[[142 113 137 111 131 128]
 [144 143 116 151 128 111]
 [132 138 111 103 101 141]]
->
[[144 143 116 151 128 111]
 [132 138 111 103 101 141]
 [142 113 137 111 131 128]]

[[133 133 126 131 114 130 125 130 110 153 125 116 132 118 108]
 [135 129 118 133 140 141 136 137 137 133 143 130 126 123 138]
 [133 124 138 141 133 129 131 130 127 135 125 125 146 118 132]
 [117 123 135 116 131 117 121 120 136 103 122 138 119 141 139]
 [118 121 137 120 150 124 122 125 143 100 138 142 122 133 158]
 [126 135 126 137 105 128 133 123 119 135 124 117 146 123 102]]
->
[[126 135 126 137 105 128 133 123 119 135 124 117 146 123 102]
 [133 133 126 131 114 130 125 130 110 153 125 116 132 118 108]
 [135 129 118 133 140 141 136 137 137 133 143 130 126 123 138]
 [133 124 138 141 133 129 131 130 127 135 125 125 146 118 132]
 [117 123 135 116 131 117 121 120 136 103 122 138 119 141 139]
 [118 121 137 120 150 124 122 125 143 100 138 142 122 133 158]]

[[152 131 118 144 140 143  99]
 [112 116 155 124 142 107 113]
 [111 110 122 103 127 136 140]
 [117 149 120 155 145 105 129]]
->
[[117 149 120 155 145 105 129]
 [152 131 118 144 140 143  99]
 [112 116 155 124 142 107 113]
 [111 110 122 103 127 136 140]]

[[126 133 135 136 116 116 121 118 141 118 127 123 130 124 133]
 [135 139 132 129 125 127 132 126 125 124 122 129 128 129 132]
 [127 135 130 140 121 102 119 118 137 115 138 118 130 118 123]
 [127 138 125 128 118 107 120 111 124 116 133 123 125 129 142]]
->
[[135 139 132 129 125 127 132 126 125 124 122 129 128 129 132]
 [127 138 125 128 118 107 120 111 124 116 133 123 125 129 142]
 [127 135 130 140 121 102 119 118 137 115 138 118 130 118 123]
 [126 133 135 136 116 116 121 118 141 118 127 123 130 124 133]]

[[116 138 135]
 [118 124 151]
 [131 139 126]
 [114 134 105]]
->
[[131 139 126]
 [116 138 135]
 [114 134 105]
 [118 124 151]]

[[137 128]
 [119 133]
 [134 124]
 [113 105]
 [137 121]
 [121 118]
 [128 109]
 [117 101]
 [125 141]]
->
[[125 141]
 [119 133]
 [137 128]
 [134 124]
 [137 121]
 [121 118]
 [128 109]
 [113 105]
 [117 101]]
---
[[126 124 114 133 135 125 124 136]
 [132 150 141 120 121 123 141 131]
 [130 141 114 123 123 116 134 151]
 [132 149 122 121 121 117 142 141]
 [133 151 134 120 121 120 143 133]
 [125 122 116 130 136 134 119 134]
 [129 128 117 131 127 118 133 135]
 [127 126 114 133 133 122 127 136]
 [131 145 117 122 122 116 138 146]
 [126 123 115 132 136 129 121 135]
 [128 127 115 132 130 119 130 136]
 [133 150 127 121 121 118 143 136]]
->
[[124 136 126 124 114 133 135 125]
 [141 131 132 150 141 120 121 123]
 [134 151 130 141 114 123 123 116]
 [142 141 132 149 122 121 121 117]
 [143 133 133 151 134 120 121 120]
 [119 134 125 122 116 130 136 134]
 [133 135 129 128 117 131 127 118]
 [127 136 127 126 114 133 133 122]
 [138 146 131 145 117 122 122 116]
 [121 135 126 123 115 132 136 129]
 [130 136 128 127 115 132 130 119]
 [143 136 133 150 127 121 121 118]]

[[130 157 150]
 [149 142 120]
 [114 137 145]
 [130 146 142]
 [146 115 115]
 [123 121 135]
 [ 99 116 113]
 [155 141 115]
 [116 110 116]
 [114 120 127]]
->
[[157 150 130]
 [142 120 149]
 [137 145 114]
 [146 142 130]
 [115 115 146]
 [121 135 123]
 [116 113  99]
 [141 115 155]
 [110 116 116]
 [120 127 114]]

[[125 128 115 120 114]
 [120 135 121 116 102]
 [129 139 146 117 135]
 [133 139 150 117 143]
 [126 139 140 111 112]]
->
[[120 114 125 128 115]
 [116 102 120 135 121]
 [117 135 129 139 146]
 [117 143 133 139 150]
 [111 112 126 139 140]]

[[122 135 115 139 108 140 129 108 139 156 128 152 140 122 124]
 [137 129 120 115 138 138 132 123 115 115 138 140 128 134 141]
 [126 144 122 136 115 132 127 104 136 156 122 145 134 119 120]
 [136 129 119 118 134 140 132 123 118 118 138 142 129 133 139]
 [140 149 134 117 146 122 127 111 117 126 122 126 118 125 128]
 [130 150 129 131 125 125 126 102 131 150 118 136 127 119 120]]
->
[[122 124 122 135 115 139 108 140 129 108 139 156 128 152 140]
 [134 141 137 129 120 115 138 138 132 123 115 115 138 140 128]
 [119 120 126 144 122 136 115 132 127 104 136 156 122 145 134]
 [133 139 136 129 119 118 134 140 132 123 118 118 138 142 129]
 [125 128 140 149 134 117 146 122 127 111 117 126 122 126 118]
 [119 120 130 150 129 131 125 125 126 102 131 150 118 136 127]]

[[123 128 130 128 126 117 120 126 127 131 134 120 121]
 [124 121 126 127 129 125 127 129 127 122 130 136 129]
 [132 124 130 127 117 103 135 138 135 130 127 124 142]
 [127 127 138 126 139 115 136 125 133 127 129 134 114]
 [133 128 131 128 141 136 152 129 130 126 123 132 125]]
->
[[120 121 123 128 130 128 126 117 120 126 127 131 134]
 [136 129 124 121 126 127 129 125 127 129 127 122 130]
 [124 142 132 124 130 127 117 103 135 138 135 130 127]
 [134 114 127 127 138 126 139 115 136 125 133 127 129]
 [132 125 133 128 131 128 141 136 152 129 130 126 123]]

[[119 114 139 137 126 137 111 124 124 124 138]
 [125 115 134 138 116 138 111 134 138 128 114]
 [124 116 113 136 119 136 135 146 131 148 114]
 [142 150 128 122 142 122 124 116 120 113 133]
 [140 141 129 106 113 106 102 121 122 106 126]]
->
[[124 138 119 114 139 137 126 137 111 124 124]
 [128 114 125 115 134 138 116 138 111 134 138]
 [148 114 124 116 113 136 119 136 135 146 131]
 [113 133 142 150 128 122 142 122 124 116 120]
 [106 126 140 141 129 106 113 106 102 121 122]]
